Below is a small trained network, with its code and all its weights. Each question gives an input and a class and asks what happens when units are switched off, that is, made to give their printed mean instead of their output.

import numpy as np


def w(rows, s, z=0):
    codes = np.array(rows[::2]) - 128.0
    scale = np.full(codes.shape[1], s)
    scale[-1] = z or s
    return codes * scale


def f(y):
    return np.maximum(y, 0)


def log_softmax(a):
    a = a - a.max(-1, keepdims=True)
    return a - np.log(np.exp(a).sum(-1, keepdims=True))


def net(x, mask):
    res = np.array(x, float).reshape(1, 7) / 4 @ E
    y = f(res @ A[0][:, :-1].T + A[0][:, -1])
    res = res + np.where(mask, y, B[0][:, -1]) @ B[0][:, :-1]
    return log_softmax(res[-1] @ U[:, :-1].T + U[:, -1])


A, B = {}, {}
E = w([
[123,165,190,148,164,106],'x0',
[115,157,148,64,154,179],'x1',
[250,138,94,83,152,104],'x2',
[80,185,86,136,139,151],'x3',
[137,87,146,155,97,200],'x4',
[105,94,176,57,147,79],'x5',
[150,153,136,150,82,147],'x6',
],0.012)
A[0] = w([
[16,149,169,119,121,176,116],'neuron 0',
[140,154,152,168,102,101,249],'neuron 1',
[187,124,124,135,135,110,134],'neuron 2',
[141,102,76,129,90,72,116],'neuron 3',
[103,53,79,94,100,82,193],'neuron 4',
[130,36,81,104,99,130,164],'neuron 5',
[66,220,108,105,90,78,178],'neuron 6',
[44,48,72,99,89,197,208],'neuron 7',
[102,59,79,114,177,146,201],'neuron 8',
[122,171,127,222,76,152,138],'neuron 9',
[158,140,122,175,94,185,142],'neuron 10',
[193,124,149,77,188,140,255],'neuron 11',
[154,137,73,141,132,87,127],'neuron 12',
[43,119,110,130,86,140,136],'neuron 13',
[118,143,171,156,183,59,208],'neuron 14',
[148,141,166,96,126,146,184],'neuron 15',
[118,170,57,111,87,112,202],'neuron 16',
[95,74,97,111,100,136,110],'neuron 17',
[145,92,95,181,45,166,173],'neuron 18',
[127,7,94,152,90,75,212],'neuron 19',
[144,164,111,157,52,142,192],'neuron 20',
[167,169,106,89,149,147,145],'neuron 21',
[162,179,165,148,151,137,251],'neuron 22',
[112,115,195,137,148,132,117],'neuron 23',
[100,145,164,114,198,116,216],'neuron 24',
],0.013,0.0041)
B[0] = w([
[28,157,115,137,55,154,243],'neuron 0',
[84,50,81,205,152,75,204],'neuron 1',
[141,174,110,102,152,74,195],'neuron 2',
[197,180,78,160,73,79,186],'neuron 3',
[227,188,166,117,88,157,201],'neuron 4',
[197,210,205,165,111,191,198],'neuron 5',
[61,104,75,110,57,110,235],'neuron 6',
[142,154,215,155,75,226,226],'neuron 7',
[227,183,186,87,103,181,187],'neuron 8',
[85,24,92,237,159,153,238],'neuron 9',
[141,31,139,191,210,112,206],'neuron 10',
[173,172,114,47,250,112,255],'neuron 11',
[214,106,64,84,78,101,192],'neuron 12',
[94,98,137,128,58,194,208],'neuron 13',
[52,67,200,21,134,85,231],'neuron 14',
[123,99,148,103,191,122,183],'neuron 15',
[199,73,48,112,92,142,209],'neuron 16',
[181,144,200,132,111,210,164],'neuron 17',
[173,82,188,214,177,131,230],'neuron 18',
[254,204,223,194,92,69,229],'neuron 19',
[145,33,94,221,134,96,210],'neuron 20',
[209,117,83,51,185,176,203],'neuron 21',
[79,33,50,97,198,97,213],'neuron 22',
[73,82,211,111,149,89,181],'neuron 23',
[43,58,191,11,129,158,221],'neuron 24',
],0.0071,0.011)
U = w([
[191,72,59,139,75,105,176],'0',
[88,37,222,73,166,73,222],'1',
[111,2,131,236,200,143,3],'2',
[75,90,148,131,59,200,119],'3',
[201,126,193,158,85,203,34],'4',
[217,124,167,134,96,38,130],'5',
[168,108,81,40,214,157,2],'6',
[187,54,170,101,179,142,115],'7',
],0.01,0.0027)

Each question gives the input, the list of numbers given to net, and the class t.
The units are the neurons (one row each of A and B). Each row of codes is followed by its name. A weight is (code - 128) times the scale printed after its matrix; where a second scale follows, it is the last column's (A, B and U).
mask holds one flag per neuron, in row order. A switched-off neuron (its flag False) gives its mean, the last column of its row in B, instead of its output. The means were averaged over made-up inputs and are rounded, as every weight is.
A unit's drop is (log p(t) with every unit on - log p(t) with that unit switched off) / (log p(t) with every unit on - log p(t) with every unit switched off).
The circuit of an input: a set's keep is (log p(t) with only the set's units on - log p(t) with every unit switched off) / (log p(t) with every unit on - log p(t) with every unit switched off). Starting from the 12 units with the biggest drops (on a tie, the unit counted first), units are removed one at a time, each time the one whose removal leaves the highest keep (on an exact tie, the one counted first), for as long as the keep stays at least 0.8.
units of the circuit, in order: the units of the circuit, biggest drop first
top k neurons: the k neurons with the biggest drops, biggest first
drop when u is switched off: that unit's drop, to one decimal
input [-2,-8,-5,5,-5,7,-8], class 4: units of the circuit, in order -> neuron 4; neuron 8; neuron 7
input [7,-3,-5,-3,3,-1,-2], class 1: units of the circuit, in order -> neuron 14
input [8,6,-8,-2,1,0,5], class 3: top 2 neurons -> neuron 0; neuron 11
input [8,1,8,5,3,7,-1], class 6: top 2 neurons -> neuron 11; neuron 21
input [5,-4,3,5,-3,-3,2], class 2: top 2 neurons -> neuron 9; neuron 1
input [0,-3,2,-6,-7,-5,6], class 0: top 2 neurons -> neuron 12; neuron 3
input [2,-4,8,-1,-1,-7,-2], class 6: top 3 neurons -> neuron 11; neuron 21; neuron 6
input [7,0,-5,5,4,-1,0], class 3: top 2 neurons -> neuron 0; neuron 13
input [0,-8,5,7,-5,4,2], class 0: top 2 neurons -> neuron 16; neuron 6
input [-8,-3,-6,8,2,-6,-3], class 4: top 4 neurons -> neuron 7; neuron 8; neuron 17; neuron 22
input [0,0,4,-8,-7,-4,-7], class 5: top 2 neurons -> neuron 19; neuron 3
input [-5,-3,-5,-3,-6,8,7], class 4: drop when neuron 4 is switched off -> 0.1
input [-5,-2,7,-7,-2,-4,-4], class 5: drop when neuron 17 is switched off -> 0.0
input [5,4,-8,6,-2,-5,0], class 3: units of the circuit, in order -> neuron 0
input [5,-6,4,-7,5,1,2], class 5: drop when neuron 19 is switched off -> 0.4
input [-7,-8,7,4,3,3,-5], class 5: drop when neuron 3 is switched off -> 0.1
